Below is a small trained network, with its code and all its weights. Each question gives an input and a class and asks what happens when units are switched off, that is, made to give their printed mean instead of their output.

import numpy as np


def w(rows, s, z=0):
    codes = np.array(rows[::2]) - 128.0
    scale = np.full(codes.shape[1], s)
    scale[-1] = z or s
    return codes * scale


def f(y):
    return np.maximum(y, 0)


def log_softmax(a):
    a = a - a.max(-1, keepdims=True)
    return a - np.log(np.exp(a).sum(-1, keepdims=True))


def net(x, mask):
    res = np.array(x, float).reshape(1, 3) / 4 @ E
    y = f(res @ A[0][:, :-1].T + A[0][:, -1])
    res = res + np.where(mask, y, B[0][:, -1]) @ B[0][:, :-1]
    return log_softmax(res[-1] @ U[:, :-1].T + U[:, -1])


A, B = {}, {}
E = w([
[156,10,203],'x0',
[58,150,219],'x1',
[125,128,125],'x2',
],0.014)
A[0] = w([
[213,93,53,105],'N1',
[115,119,119,113],'N2',
[105,114,88,247],'N3',
[145,90,119,146],'N4',
[122,145,78,110],'N5',
[197,82,89,159],'N6',
[144,67,161,101],'N7',
[123,59,113,128],'N8',
[164,93,86,181],'N9',
[140,190,117,82],'N10',
[131,158,51,126],'N11',
[86,214,66,135],'N12',
[160,40,160,92],'N13',
[209,22,117,118],'N14',
[124,112,104,204],'N15',
[230,91,25,117],'N16',
[119,159,108,92],'N17',
[82,253,60,99],'N18',
[166,119,94,129],'N19',
[31,81,207,126],'N20',
[80,161,200,191],'N21',
],0.012,0.014)
B[0] = w([
[116,179,171,204],'N1',
[154,142,87,128],'N2',
[212,78,1,255],'N3',
[100,112,97,171],'N4',
[104,80,158,163],'N5',
[84,174,98,210],'N6',
[98,125,170,184],'N7',
[82,109,129,177],'N8',
[102,156,82,207],'N9',
[88,108,178,159],'N10',
[93,84,131,197],'N11',
[97,69,153,238],'N12',
[88,90,159,204],'N13',
[101,89,139,229],'N14',
[152,100,58,209],'N15',
[80,223,175,234],'N16',
[75,118,149,148],'N17',
[89,83,181,254],'N18',
[8,146,122,167],'N19',
[95,159,90,232],'N20',
[73,197,27,240],'N21',
],0.0088,0.013)
U = w([
[108,151,69,254],'0',
[79,244,114,37],'1',
[93,103,141,105],'2',
[181,138,50,192],'3',
[167,178,218,64],'4',
[250,97,161,64],'5',
],0.013,0.0064)

Each question gives the input, the list of numbers given to net, and the class t.
The units are the neurons (one row each of A and B). Each row of codes is followed by its name. A weight is (code - 128) times the scale printed after its matrix; where a second scale follows, it is the last column's (A, B and U).
mask holds one flag per neuron, in row order. A switched-off neuron (its flag False) gives its mean, the last column of its row in B, instead of its output. The means were averaged over made-up inputs and are rounded, as every weight is.
A unit's drop is (log p(t) with every unit on - log p(t) with that unit switched off) / (log p(t) with every unit on - log p(t) with every unit switched off).
The circuit of an input: a set's keep is (log p(t) with only the set's units on - log p(t) with every unit switched off) / (log p(t) with every unit on - log p(t) with every unit switched off). Starting from the 12 units with the biggest drops (on a tie, the unit counted first), units are removed one at a time, each time the one whose removal leaves the highest keep (on an exact tie, the one counted first), for as long as the keep stays at least 0.8.
circuit, biggest first: the units of the circuit, biggest drop first
unit that matters most: the unit with the biggest drop
top k neurons: the k neurons with the biggest drops, biggest first
drop when u is switched off: that unit's drop, to one decimal
input [-6,-4,-2], class 2: unit that matters most => N18
input [-8,5,-6], class 2: circuit, biggest first => N18; N12
input [4,-5,-4], class 1: circuit, biggest first => N16; N1
input [-3,5,-5], class 0: top 3 neurons => N16; N1; N6
input [3,5,-1], class 1: top 4 neurons => N3; N21; N20; N12
input [7,5,-8], class 0: top 3 neurons => N21; N20; N18
input [4,5,-5], class 0: top 2 neurons => N16; N1
input [-3,6,6], class 0: top 2 neurons => N16; N1
input [2,7,-5], class 1: top 2 neurons => N3; N21
input [-4,0,1], class 2: circuit, biggest first => N18; N12; N21
input [6,-6,0], class 1: top 3 neurons => N16; N6; N1
input [5,4,8], class 0: drop when N12 is switched off => 0.2
input [1,-6,-3], class 1: drop when N16 is switched off => 0.7
input [-4,3,2], class 2: drop when N6 is switched off => 0.2
input [-3,-8,-6], class 1: circuit, biggest first => N16
